[  5   8  12  -1   6  -9   3   5 -25  -1   2  15  15   2   5   0  13  13
  -5  11  17   2 -12   7   4  -2  -5  -1  12   0  -7   9  -2  -8   0   4
  -6   0   7 -19   0  -9   7  -1   3   4   7   3  -5 -16 -11  -6  -5 -17
  -2   7  -7 -20   1  -2   8   3  19   4  16 -27  -9   0] | [45] > <20>
[  9  15  -2   4  -1 -17   7   7  -6   7   2   9  29   0   2  12  13  17
   3  30   7  -2 -24  19   1  -3  -1  11  12  -3  -5  13   2 -13  -3   8
  -8   4  16 -21  -5  -7  13  -3  -9   4  10  -3 -10 -25 -19 -11   1 -12
   5  -1 -10 -13   0   1   5   4  21   5  12 -27 -33  -3] | [51] > <21>
[ 12   0   5   3   4 -18   2   8 -24   3  -9   9  19   7   6   5  17  15
  -4  29   6 -12 -18  18  10  -2  -4  13   3  -1  -8  13  -7 -18   8   1
  -4   8  11 -23  -3   4  -2  -2  -1   8   9 -17  -1 -24  -3 -16  -4 -33
   0   0  -5 -27  11  -3   7   5  19   2  14 -25   4  -3] | [46] > <23>
[  8   0   8  -2   3 -14   4   8 -17   5   4   5  18   9   6   0  15  13
   1  28   4 -13 -19  19   6  -3  -5  17   2   3  -2   6  -1 -12   2   6
  -2   5  10 -19   0  -2  15  -1  -3   3  15 -14   1 -16 -24 -13  -5 -28
   4   2  -6 -18  14   1   5   8  12   1  10 -26 -16   2] | [46] > <23>
[  6   5   9   2   5 -11   3  10 -19   1   3   6  16   9   7   1  17  13
   1  28   2 -14 -17  18   5  -1  -2  18   2   4  -5   7  -1 -13  -3   1
  -1   7  10 -18   2  -4   9  -2   2   4  17 -12   3 -13  -5 -10 -10 -24
   5   5  -4 -20   8   0   8   8  12  -1  11 -26 -10   2] | [46] > <18>
[  8   6  -3   4  -3 -15   8   7  -9   5  -1   7  19   1   2   5   9  13
   2  24   3  -5 -18  17   3  -1   3   4   7  -7  -7  10  -3 -12   1   4
  -8   4   9 -14   2   2   7   3  -7   2   6  -5  -9 -21 -13 -11   1 -13
   4  -2 -10 -19  -2  -4   5   5  15   2   7 -21 -23  -2] | [51] > <21>
[  6   5   9   2   3 -12   4   7 -16   3   2   6  18   8   4  -1  16  12
   0  26  11 -10 -17  19   8  -2  -2  16   2   3  -4   6  -5 -17   1   4
  -1   7   8 -14   1  -3   8  -4  -5   2  17 -13   1 -19  -3 -12  -3 -24
   0   3  -6 -23  10   3   9   8  11   3  10 -22  -9   0] | [46] > <18>
[  8   3   8   1   4 -13   8  10 -17   4   3   6  17   6   5   2  17  13
  -1  28   5 -13 -14  17   8  -2 -10  13   4   4  -4   4  -2 -13   0   3
   0   6   9 -22   1  -3   9  -1  -4   4  12 -12   0 -17  -6 -12  -6 -27
  -2 -52  -6 -19   6   1   7  11  15   2  10 -26 -15  -1] | [46] > <18>
[  5   3  12   3   1 -17   8   9 -16   8   0  12  15   5   2  -5  13  10
  -3  37   7  -8 -16   9   5  -3  -2  11  10   1  -7  14   5 -11   7   5
  -6  -1  13 -21   2 -11  11  -7   1   3   8  -8  -7 -18   2 -14  -2 -27
   2   6  -6 -13   3   3   4   9  18   4   6 -21 -20  -3] | [55] > <4>
[  8   3   2   2   1 -15   0   8 -15   2  -1   4  14   6   4   0  14  12
   1  22   2 -16 -14  16   6  -2   0  15   0  -2  -5   4  -7 -16  -2   2
   1   9  10 -17  -1   4   7   1  -5   6  16 -14   1 -15  -2 -12  -3 -21
   1   0  -3 -20   7   6   9   5   9   0   9 -20 -11   3] | [46] > <23>
[  7  11   2   1   0 -13  11   6  -7   4   6   6  28   2   2   4   8  17
   5  20   8  -4 -18  15   2  -4  -1  10   7  -1  -3   6   0  -7  -4   7
  -9   4   8 -13  -2  -6  11  -1  -9   3  12  -1 -10 -17 -14 -13   2 -11
   4   0 -10  -7  -1   1   5   6  11   3  10 -22 -25   0] | [51] > <11>
[  7   3  10   3   3 -13   3   8 -13   7   0   9  14   6   3  -3  12  10
  -1  29   6 -12 -14  13   6  -2  -2  14   5   1  -2  11   6 -11   5   3
  -1   2   9 -11   4 -11   9  -6   1   6  11  -9  -2 -18   2 -13  -3 -24
   0   4  -5 -13   3   4   2   6  17   3   6 -20 -14  -2] | [55] > <2>
[  9  11   0   6   1 -16  12   5  -9   5   1   9  25  -1   3   6  12  17
   1  23   3  -6 -21  20   1  -4   1   9   9  -4  -6   8  -3 -16  -5  10
  -8   3  13 -20  -3  -3  14  -2 -10   3  12  -8  -9 -25 -15 -15   1 -15
   5  -1 -12 -20   3  -6   5   5  15   3   9 -27 -28   0] | [51] > <11>
[  2  13  12   1   6  -6   9   5 -11   0   3  13  15   0   2   0  13   8
  -1  10  18   3 -12   3   3  -2  -6   1  11   7  -3   6   4  -3  -1   1
 -12  -2   4 -16   1 -15   8  -4   9   6   5   7  -6 -18 -11  -5  -4 -13
   1  11  -4 -13  -1   0   8   5  15   8  13 -24  -9   4] | [45] > <10>
[  6   7   8   0   2  -9   8   5 -15  -1   0  14  18   0   5   1  11  14
  -4  14  15   2 -13   8   6  -3  -5  -1  11   5  -6   9   1 -10  -6   0
 -11  -1   7 -20  -2 -10  10  -3  -2   7   6  -1  -5 -21 -10  -8  -2 -17
   0  11  -1 -18   3  -5  10   3  20   5  15 -26 -13  -2] | [45] > <20>
[  6   4   9   1   5 -10   5   8 -18   3   5  -2  21   7   6   1  15  15
   0  23   6 -11 -18  23   7  -2  -4  19   0   5  -2   5  -3 -14  -4  15
  -2   6   8 -22   5  -5   9  -1  -2   3  19 -11   2 -18  -8 -12  -7 -23
  -4   1  -8 -24   5   1   9   8  15   0  12 -29 -13   3] | [46] > <18>
[ 11  11  -1   4   0 -17  12   6  -8   3   4   8  20   2  -1   6  10  17
   0  26   4  -4 -17  13   4  -4   2   9   9  -5  -4   7  -2 -14  -3   6
 -10   4  10 -13  -6   0  12  -4  -9   0   9   0  -5 -27 -13 -11   3 -11
   3  -3 -14 -18   0  -5   5   5  15   4   8 -23 -25   0] | [51] > <11>
[  2   6  12   4   4 -14   9   8 -18   7   5   9  12   6   3  -6  15  11
   4  34   8  -8 -15  14   6  -3  -2  15   6   6  -4   9   5 -11   6   2
  -4   2   8 -19   2 -10  11  -4  -1   5  13  -4  -4 -19   2 -12  -2 -26
   2   4  -7 -15   1   3   3   5  15   4   5 -20 -17  -1] | [55] > <4>
